Below is a small trained network, with its code and all its weights. Each question gives an input and a class and asks what happens when units are switched off, that is, made to give their printed mean instead of their output.

import numpy as np


def w(rows, s, z=0):
    codes = np.array(rows[::2]) - 128.0
    scale = np.full(codes.shape[1], s)
    scale[-1] = z or s
    return codes * scale


def f(y):
    return np.maximum(y, 0)


def log_softmax(a):
    a = a - a.max(-1, keepdims=True)
    return a - np.log(np.exp(a).sum(-1, keepdims=True))


def net(x, mask):
    res = np.array(x, float).reshape(1, 3) / 4 @ E
    y = f(res @ A[0][:, :-1].T + A[0][:, -1])
    res = res + np.where(mask, y, B[0][:, -1]) @ B[0][:, :-1]
    return log_softmax(res[-1] @ U[:, :-1].T + U[:, -1])


A, B = {}, {}
E = w([
[146,94,41,127,96,99,133,11,254,115,14,7],'x0',
[163,242,65,27,224,215,67,62,121,66,114,157],'x1',
[238,186,216,96,15,93,49,127,238,192,148,184],'x2',
],0.007)
A[0] = w([
[172,120,128,156,64,102,143,108,167,169,123,86,113],'n1',
[143,134,98,118,49,79,106,127,162,154,119,97,115],'n2',
[56,49,180,235,107,107,217,219,140,183,151,108,94],'n3',
[133,113,44,144,107,154,100,56,189,81,43,56,95],'n4',
[164,200,84,45,156,217,42,76,169,89,102,148,12],'n5',
[159,102,148,167,95,95,126,107,164,221,62,101,125],'n6',
[219,191,181,129,112,102,42,125,195,161,170,188,151],'n7',
[151,100,130,133,88,44,94,137,207,170,90,102,117],'n8',
[109,11,171,210,115,67,171,213,110,179,133,101,171],'n9',
[223,222,201,72,88,107,25,137,182,200,155,181,24],'n10',
[84,185,110,84,223,187,117,140,46,97,157,164,145],'n11',
[105,158,79,126,126,95,138,70,174,61,90,72,78],'n12',
[146,127,102,159,82,63,99,102,180,130,86,86,137],'n13',
[181,92,150,146,81,71,87,98,133,109,92,128,107],'n14',
[148,75,186,143,81,56,144,91,188,160,67,91,126],'n15',
[143,115,187,130,42,103,112,71,167,185,137,76,117],'n16',
[166,241,99,64,175,186,61,95,151,76,89,134,137],'n17',
[147,92,127,154,86,65,120,121,171,161,136,81,117],'n18',
[164,166,84,109,182,149,61,90,178,76,134,172,172],'n19',
[113,157,216,103,113,119,113,167,96,139,208,194,143],'n20',
[137,106,139,168,58,60,125,129,162,143,110,128,129],'n21',
[81,177,104,73,211,200,132,166,16,81,172,179,135],'n22',
[145,107,30,92,125,126,167,53,190,88,27,37,1],'n23',
[156,104,86,136,154,115,120,45,177,108,31,40,154],'n24',
[49,45,146,213,116,56,182,212,122,175,175,113,63],'n25',
[98,171,120,87,206,168,125,141,79,83,163,149,138],'n26',
[123,140,173,121,60,150,138,211,82,160,209,201,36],'n27',
[225,163,179,94,107,114,50,125,182,175,156,171,92],'n28',
[2,43,58,209,171,119,215,72,84,85,106,83,28],'n29',
[80,79,184,185,71,135,187,150,117,133,134,112,182],'n30',
[126,108,40,109,140,126,136,80,208,74,69,52,196],'n31',
[151,46,143,122,71,116,135,148,199,188,133,113,127],'n32',
[63,39,61,179,176,144,177,139,88,87,105,78,229],'n33',
[32,117,102,138,211,180,180,153,80,55,120,123,175],'n34',
[178,82,152,143,64,58,155,123,184,177,99,75,126],'n35',
[39,65,76,179,190,125,235,108,78,98,96,57,78],'n36',
[135,163,169,144,122,113,134,242,83,129,158,203,110],'n37',
],0.0052,0.0071)
B[0] = w([
[152,158,125,134,130,132,119,143,103,118,106,115,176],'n1',
[145,134,124,145,135,133,115,167,109,124,107,112,171],'n2',
[85,118,154,89,143,139,138,94,172,114,169,159,215],'n3',
[96,95,118,105,129,115,159,88,166,141,142,163,211],'n4',
[157,47,54,180,23,41,210,66,111,220,83,191,180],'n5',
[156,142,117,163,137,147,89,159,102,123,112,111,187],'n6',
[131,94,94,126,101,87,170,96,132,160,114,150,237],'n7',
[151,155,122,150,131,145,115,156,97,123,93,96,191],'n8',
[92,86,130,108,113,92,173,65,165,153,122,171,241],'n9',
[71,116,165,76,165,150,155,78,228,112,195,159,211],'n10',
[137,172,134,153,161,161,88,160,91,83,108,91,232],'n11',
[105,105,136,105,138,131,141,107,158,116,154,156,175],'n12',
[158,152,122,170,125,139,115,158,96,108,96,113,193],'n13',
[145,135,130,137,124,134,125,140,110,121,106,102,161],'n14',
[152,152,130,157,146,142,106,165,100,118,90,112,202],'n15',
[161,143,118,159,131,138,111,155,79,115,93,97,188],'n16',
[95,124,145,104,145,137,149,113,161,129,161,141,220],'n17',
[162,136,128,145,132,144,115,143,97,124,103,116,178],'n18',
[101,145,158,109,144,158,117,143,135,103,158,129,206],'n19',
[98,111,121,119,114,121,162,89,153,139,148,158,232],'n20',
[157,147,112,155,136,142,120,155,89,122,96,112,184],'n21',
[152,160,130,141,156,177,86,155,115,78,108,99,247],'n22',
[50,137,216,21,194,190,125,69,254,66,230,172,196],'n23',
[132,101,103,140,96,81,149,105,121,156,125,168,232],'n24',
[66,138,170,65,174,160,136,86,191,87,188,139,199],'n25',
[140,159,120,138,145,158,94,153,99,109,127,94,206],'n26',
[146,112,101,147,83,97,154,114,104,175,101,139,198],'n27',
[88,95,135,100,123,109,162,84,170,116,153,184,204],'n28',
[165,89,85,156,68,76,171,95,92,186,102,149,201],'n29',
[138,101,97,130,107,90,166,96,130,145,122,169,211],'n30',
[149,103,92,159,91,93,150,114,106,173,98,147,245],'n31',
[146,140,129,151,126,145,114,150,91,125,95,105,189],'n32',
[77,146,180,75,177,164,120,109,180,106,189,129,254],'n33',
[135,153,146,132,144,166,97,161,112,102,116,110,233],'n34',
[151,150,119,154,138,134,99,149,87,120,99,108,204],'n35',
[139,88,99,131,89,93,179,100,124,170,118,164,210],'n36',
[113,85,115,123,102,95,158,96,138,171,136,166,218],'n37',
],0.0092,0.0089)
U = w([
[78,133,174,62,171,166,129,116,166,93,202,139,180],'0',
[148,94,73,159,64,44,166,115,115,196,104,149,14],'1',
[194,193,117,190,144,173,11,203,70,91,87,35,253],'2',
],0.013,0.00054)

Each question gives the input, the list of numbers given to net, and the class t.
The units are the neurons (one row each of A and B). Each row of codes is followed by its name. A weight is (code - 128) times the scale printed after its matrix; where a second scale follows, it is the last column's (A, B and U).
mask holds one flag per neuron, in row order. A switched-off neuron (its flag False) gives its mean, the last column of its row in B, instead of its output. The means were averaged over made-up inputs and are rounded, as every weight is.
A unit's drop is (log p(t) with every unit on - log p(t) with that unit switched off) / (log p(t) with every unit on - log p(t) with every unit switched off).
The circuit of an input: a set's keep is (log p(t) with only the set's units on - log p(t) with every unit switched off) / (log p(t) with every unit on - log p(t) with every unit switched off). Starting from the 12 units with the biggest drops (on a tie, the unit counted first), units are removed one at a time, each time the one whose removal leaves the highest keep (on an exact tie, the one counted first), for as long as the keep stays at least 0.8.
circuit, biggest first: the units of the circuit, biggest drop first
most important unit: the unit with the biggest drop
top k neurons: the k neurons with the biggest drops, biggest first
drop when u is switched off: that unit's drop, to one decimal
input [5,8,6], class 1: most important unit : n5
input [4,4,1], class 1: top 2 neurons : (n5, n31)
input [-5,-2,4], class 1: top 2 neurons : (n33, n23)
input [-5,0,5], class 1: top 4 neurons : (n33, n23, n7, n27)
input [0,-3,-4], class 0: top 2 neurons : (n33, n5)
input [-3,-8,-7], class 0: top 3 neurons : (n25, n33, n3)
input [8,2,0], class 0: top 3 neurons : (n23, n7, n29)
input [1,4,4], class 1: top 2 neurons : (n5, n33)
input [-7,-2,1], class 1: top 3 neurons : (n33, n23, n27)
input [-4,0,7], class 1: top 4 neurons : (n7, n33, n23, n25)
input [-2,-8,-3], class 0: top 3 neurons : (n25, n3, n33)
input [0,-6,-4], class 0: top 2 neurons : (n25, n33)
input [3,7,5], class 1: top 2 neurons : (n5, n33)
input [-5,-6,-3], class 0: circuit, biggest first : (n25)
input [-8,-3,5], class 1: top 2 neurons : (n27, n33)
input [-3,-5,-1], class 0: drop when n25 is switched off : 0.3
input [-4,-8,-5], class 0: drop when n25 is switched off : 1.6
input [0,7,-6], class 2: drop when n11 is switched off : 0.3
